-39.7   2.9
 24.3  13.3
-22.5   1.7
 -7.5 -17.1
 26.7  -4.6
->
  2.9 -39.7
 13.3  24.3
  1.7 -22.5
-17.1  -7.5
 -4.6  26.7

  4.3   6.2  -7.5 -12.8  44.5
-18.1 -23.3  20.3  11.7  16.2
-40.9 -12.7  30.7  -0.1 -11.8
-30.8  -1.3 -27.3   1.2   5.2
-44.3 -50.1  -5.6  45.8 -11.5
-18.1  -4.4  30.7   4.2 -51.3
 47.7  23.4  -3.5 -18.5  23.4
 -4.3 -38.1  -0.4  44.8 -34.5
 23.0 -33.1  28.7  30.8  -1.5
->
  6.2  -7.5 -12.8  44.5   4.3
-23.3  20.3  11.7  16.2 -18.1
-12.7  30.7  -0.1 -11.8 -40.9
 -1.3 -27.3   1.2   5.2 -30.8
-50.1  -5.6  45.8 -11.5 -44.3
 -4.4  30.7   4.2 -51.3 -18.1
 23.4  -3.5 -18.5  23.4  47.7
-38.1  -0.4  44.8 -34.5  -4.3
-33.1  28.7  30.8  -1.5  23.0

  7.3  -6.5  -1.8   0.0   0.9  -0.8   3.1   5.9  -0.7  -0.3   5.0  14.7
 -5.2   6.8 -13.7 -19.9   7.0   3.8  -4.7   3.1   5.7   1.4  -0.3   0.0
 -0.7  -1.2  -0.4   2.3   0.0  -0.6   0.0  -0.7   0.7   1.0   1.0  -2.2
-14.3   5.2  -5.4 -14.3  44.3  30.9  -8.7  19.9 -10.3  15.0   4.2 -51.9
  1.1   6.1   0.5  -1.2   0.6   3.9   6.3   1.6  -1.3  -4.0  -2.1   1.3
 10.3 -14.2  27.6  39.7 -14.4  -7.2   9.6  -5.9 -10.7  -2.9   0.6  -0.4
->
 -6.5  -1.8   0.0   0.9  -0.8   3.1   5.9  -0.7  -0.3   5.0  14.7   7.3
  6.8 -13.7 -19.9   7.0   3.8  -4.7   3.1   5.7   1.4  -0.3   0.0  -5.2
 -1.2  -0.4   2.3   0.0  -0.6   0.0  -0.7   0.7   1.0   1.0  -2.2  -0.7
  5.2  -5.4 -14.3  44.3  30.9  -8.7  19.9 -10.3  15.0   4.2 -51.9 -14.3
  6.1   0.5  -1.2   0.6   3.9   6.3   1.6  -1.3  -4.0  -2.1   1.3   1.1
-14.2  27.6  39.7 -14.4  -7.2   9.6  -5.9 -10.7  -2.9   0.6  -0.4  10.3

  1.4 -12.8 -34.5 -30.4  21.9  22.4 -18.0  -5.5   2.6 -24.5
 17.9  15.0   5.5 -27.5 -19.6  35.1  -8.0  -5.2  19.3   5.2
 23.2   4.1  19.1   1.6   4.6   5.8 -23.7  -3.7  22.8  12.6
 -2.9 -23.6  15.3 -12.6   4.3  14.1   1.9 -14.4  -3.5  14.7
 38.5  37.2 -15.8  18.2  18.2 -15.4 -49.6  18.4  39.0 -20.2
->
-12.8 -34.5 -30.4  21.9  22.4 -18.0  -5.5   2.6 -24.5   1.4
 15.0   5.5 -27.5 -19.6  35.1  -8.0  -5.2  19.3   5.2  17.9
  4.1  19.1   1.6   4.6   5.8 -23.7  -3.7  22.8  12.6  23.2
-23.6  15.3 -12.6   4.3  14.1   1.9 -14.4  -3.5  14.7  -2.9
 37.2 -15.8  18.2  18.2 -15.4 -49.6  18.4  39.0 -20.2  38.5

 10.2 -23.2 -31.5  -6.0  25.4  11.4  17.7
 31.1  -0.7  -5.3  -6.9  15.5   0.7  38.4
-23.1  25.1  -4.5  -4.0 -23.1  -8.1 -31.1
-40.2  16.7  21.3  -2.0  -1.5  13.9 -14.9
 34.6   0.3 -18.7  -2.4  -0.5  -2.8  34.9
  6.3  16.5 -33.0  -3.9 -16.4 -16.3 -28.4
->
-23.2 -31.5  -6.0  25.4  11.4  17.7  10.2
 -0.7  -5.3  -6.9  15.5   0.7  38.4  31.1
 25.1  -4.5  -4.0 -23.1  -8.1 -31.1 -23.1
 16.7  21.3  -2.0  -1.5  13.9 -14.9 -40.2
  0.3 -18.7  -2.4  -0.5  -2.8  34.9  34.6
 16.5 -33.0  -3.9 -16.4 -16.3 -28.4   6.3

-19.9  16.9  37.9  42.7 -20.3   1.8 -41.0  40.7 -10.0 -26.8 -20.9  28.0 -36.2  44.8  -4.5  52.8
-46.6   6.3 -17.8  20.8 -17.4  20.3 -36.1  -4.2  17.2 -13.8 -15.8  47.9  29.2 -18.6  -7.5 -10.9
->
 16.9  37.9  42.7 -20.3   1.8 -41.0  40.7 -10.0 -26.8 -20.9  28.0 -36.2  44.8  -4.5  52.8 -19.9
  6.3 -17.8  20.8 -17.4  20.3 -36.1  -4.2  17.2 -13.8 -15.8  47.9  29.2 -18.6  -7.5 -10.9 -46.6

-35.3  37.9  -5.3
 22.1 -41.0  33.1
-18.3 -41.2  -7.6
-17.2   6.2  24.1
  4.0 -20.1 -15.0
->
 37.9  -5.3 -35.3
-41.0  33.1  22.1
-41.2  -7.6 -18.3
  6.2  24.1 -17.2
-20.1 -15.0   4.0
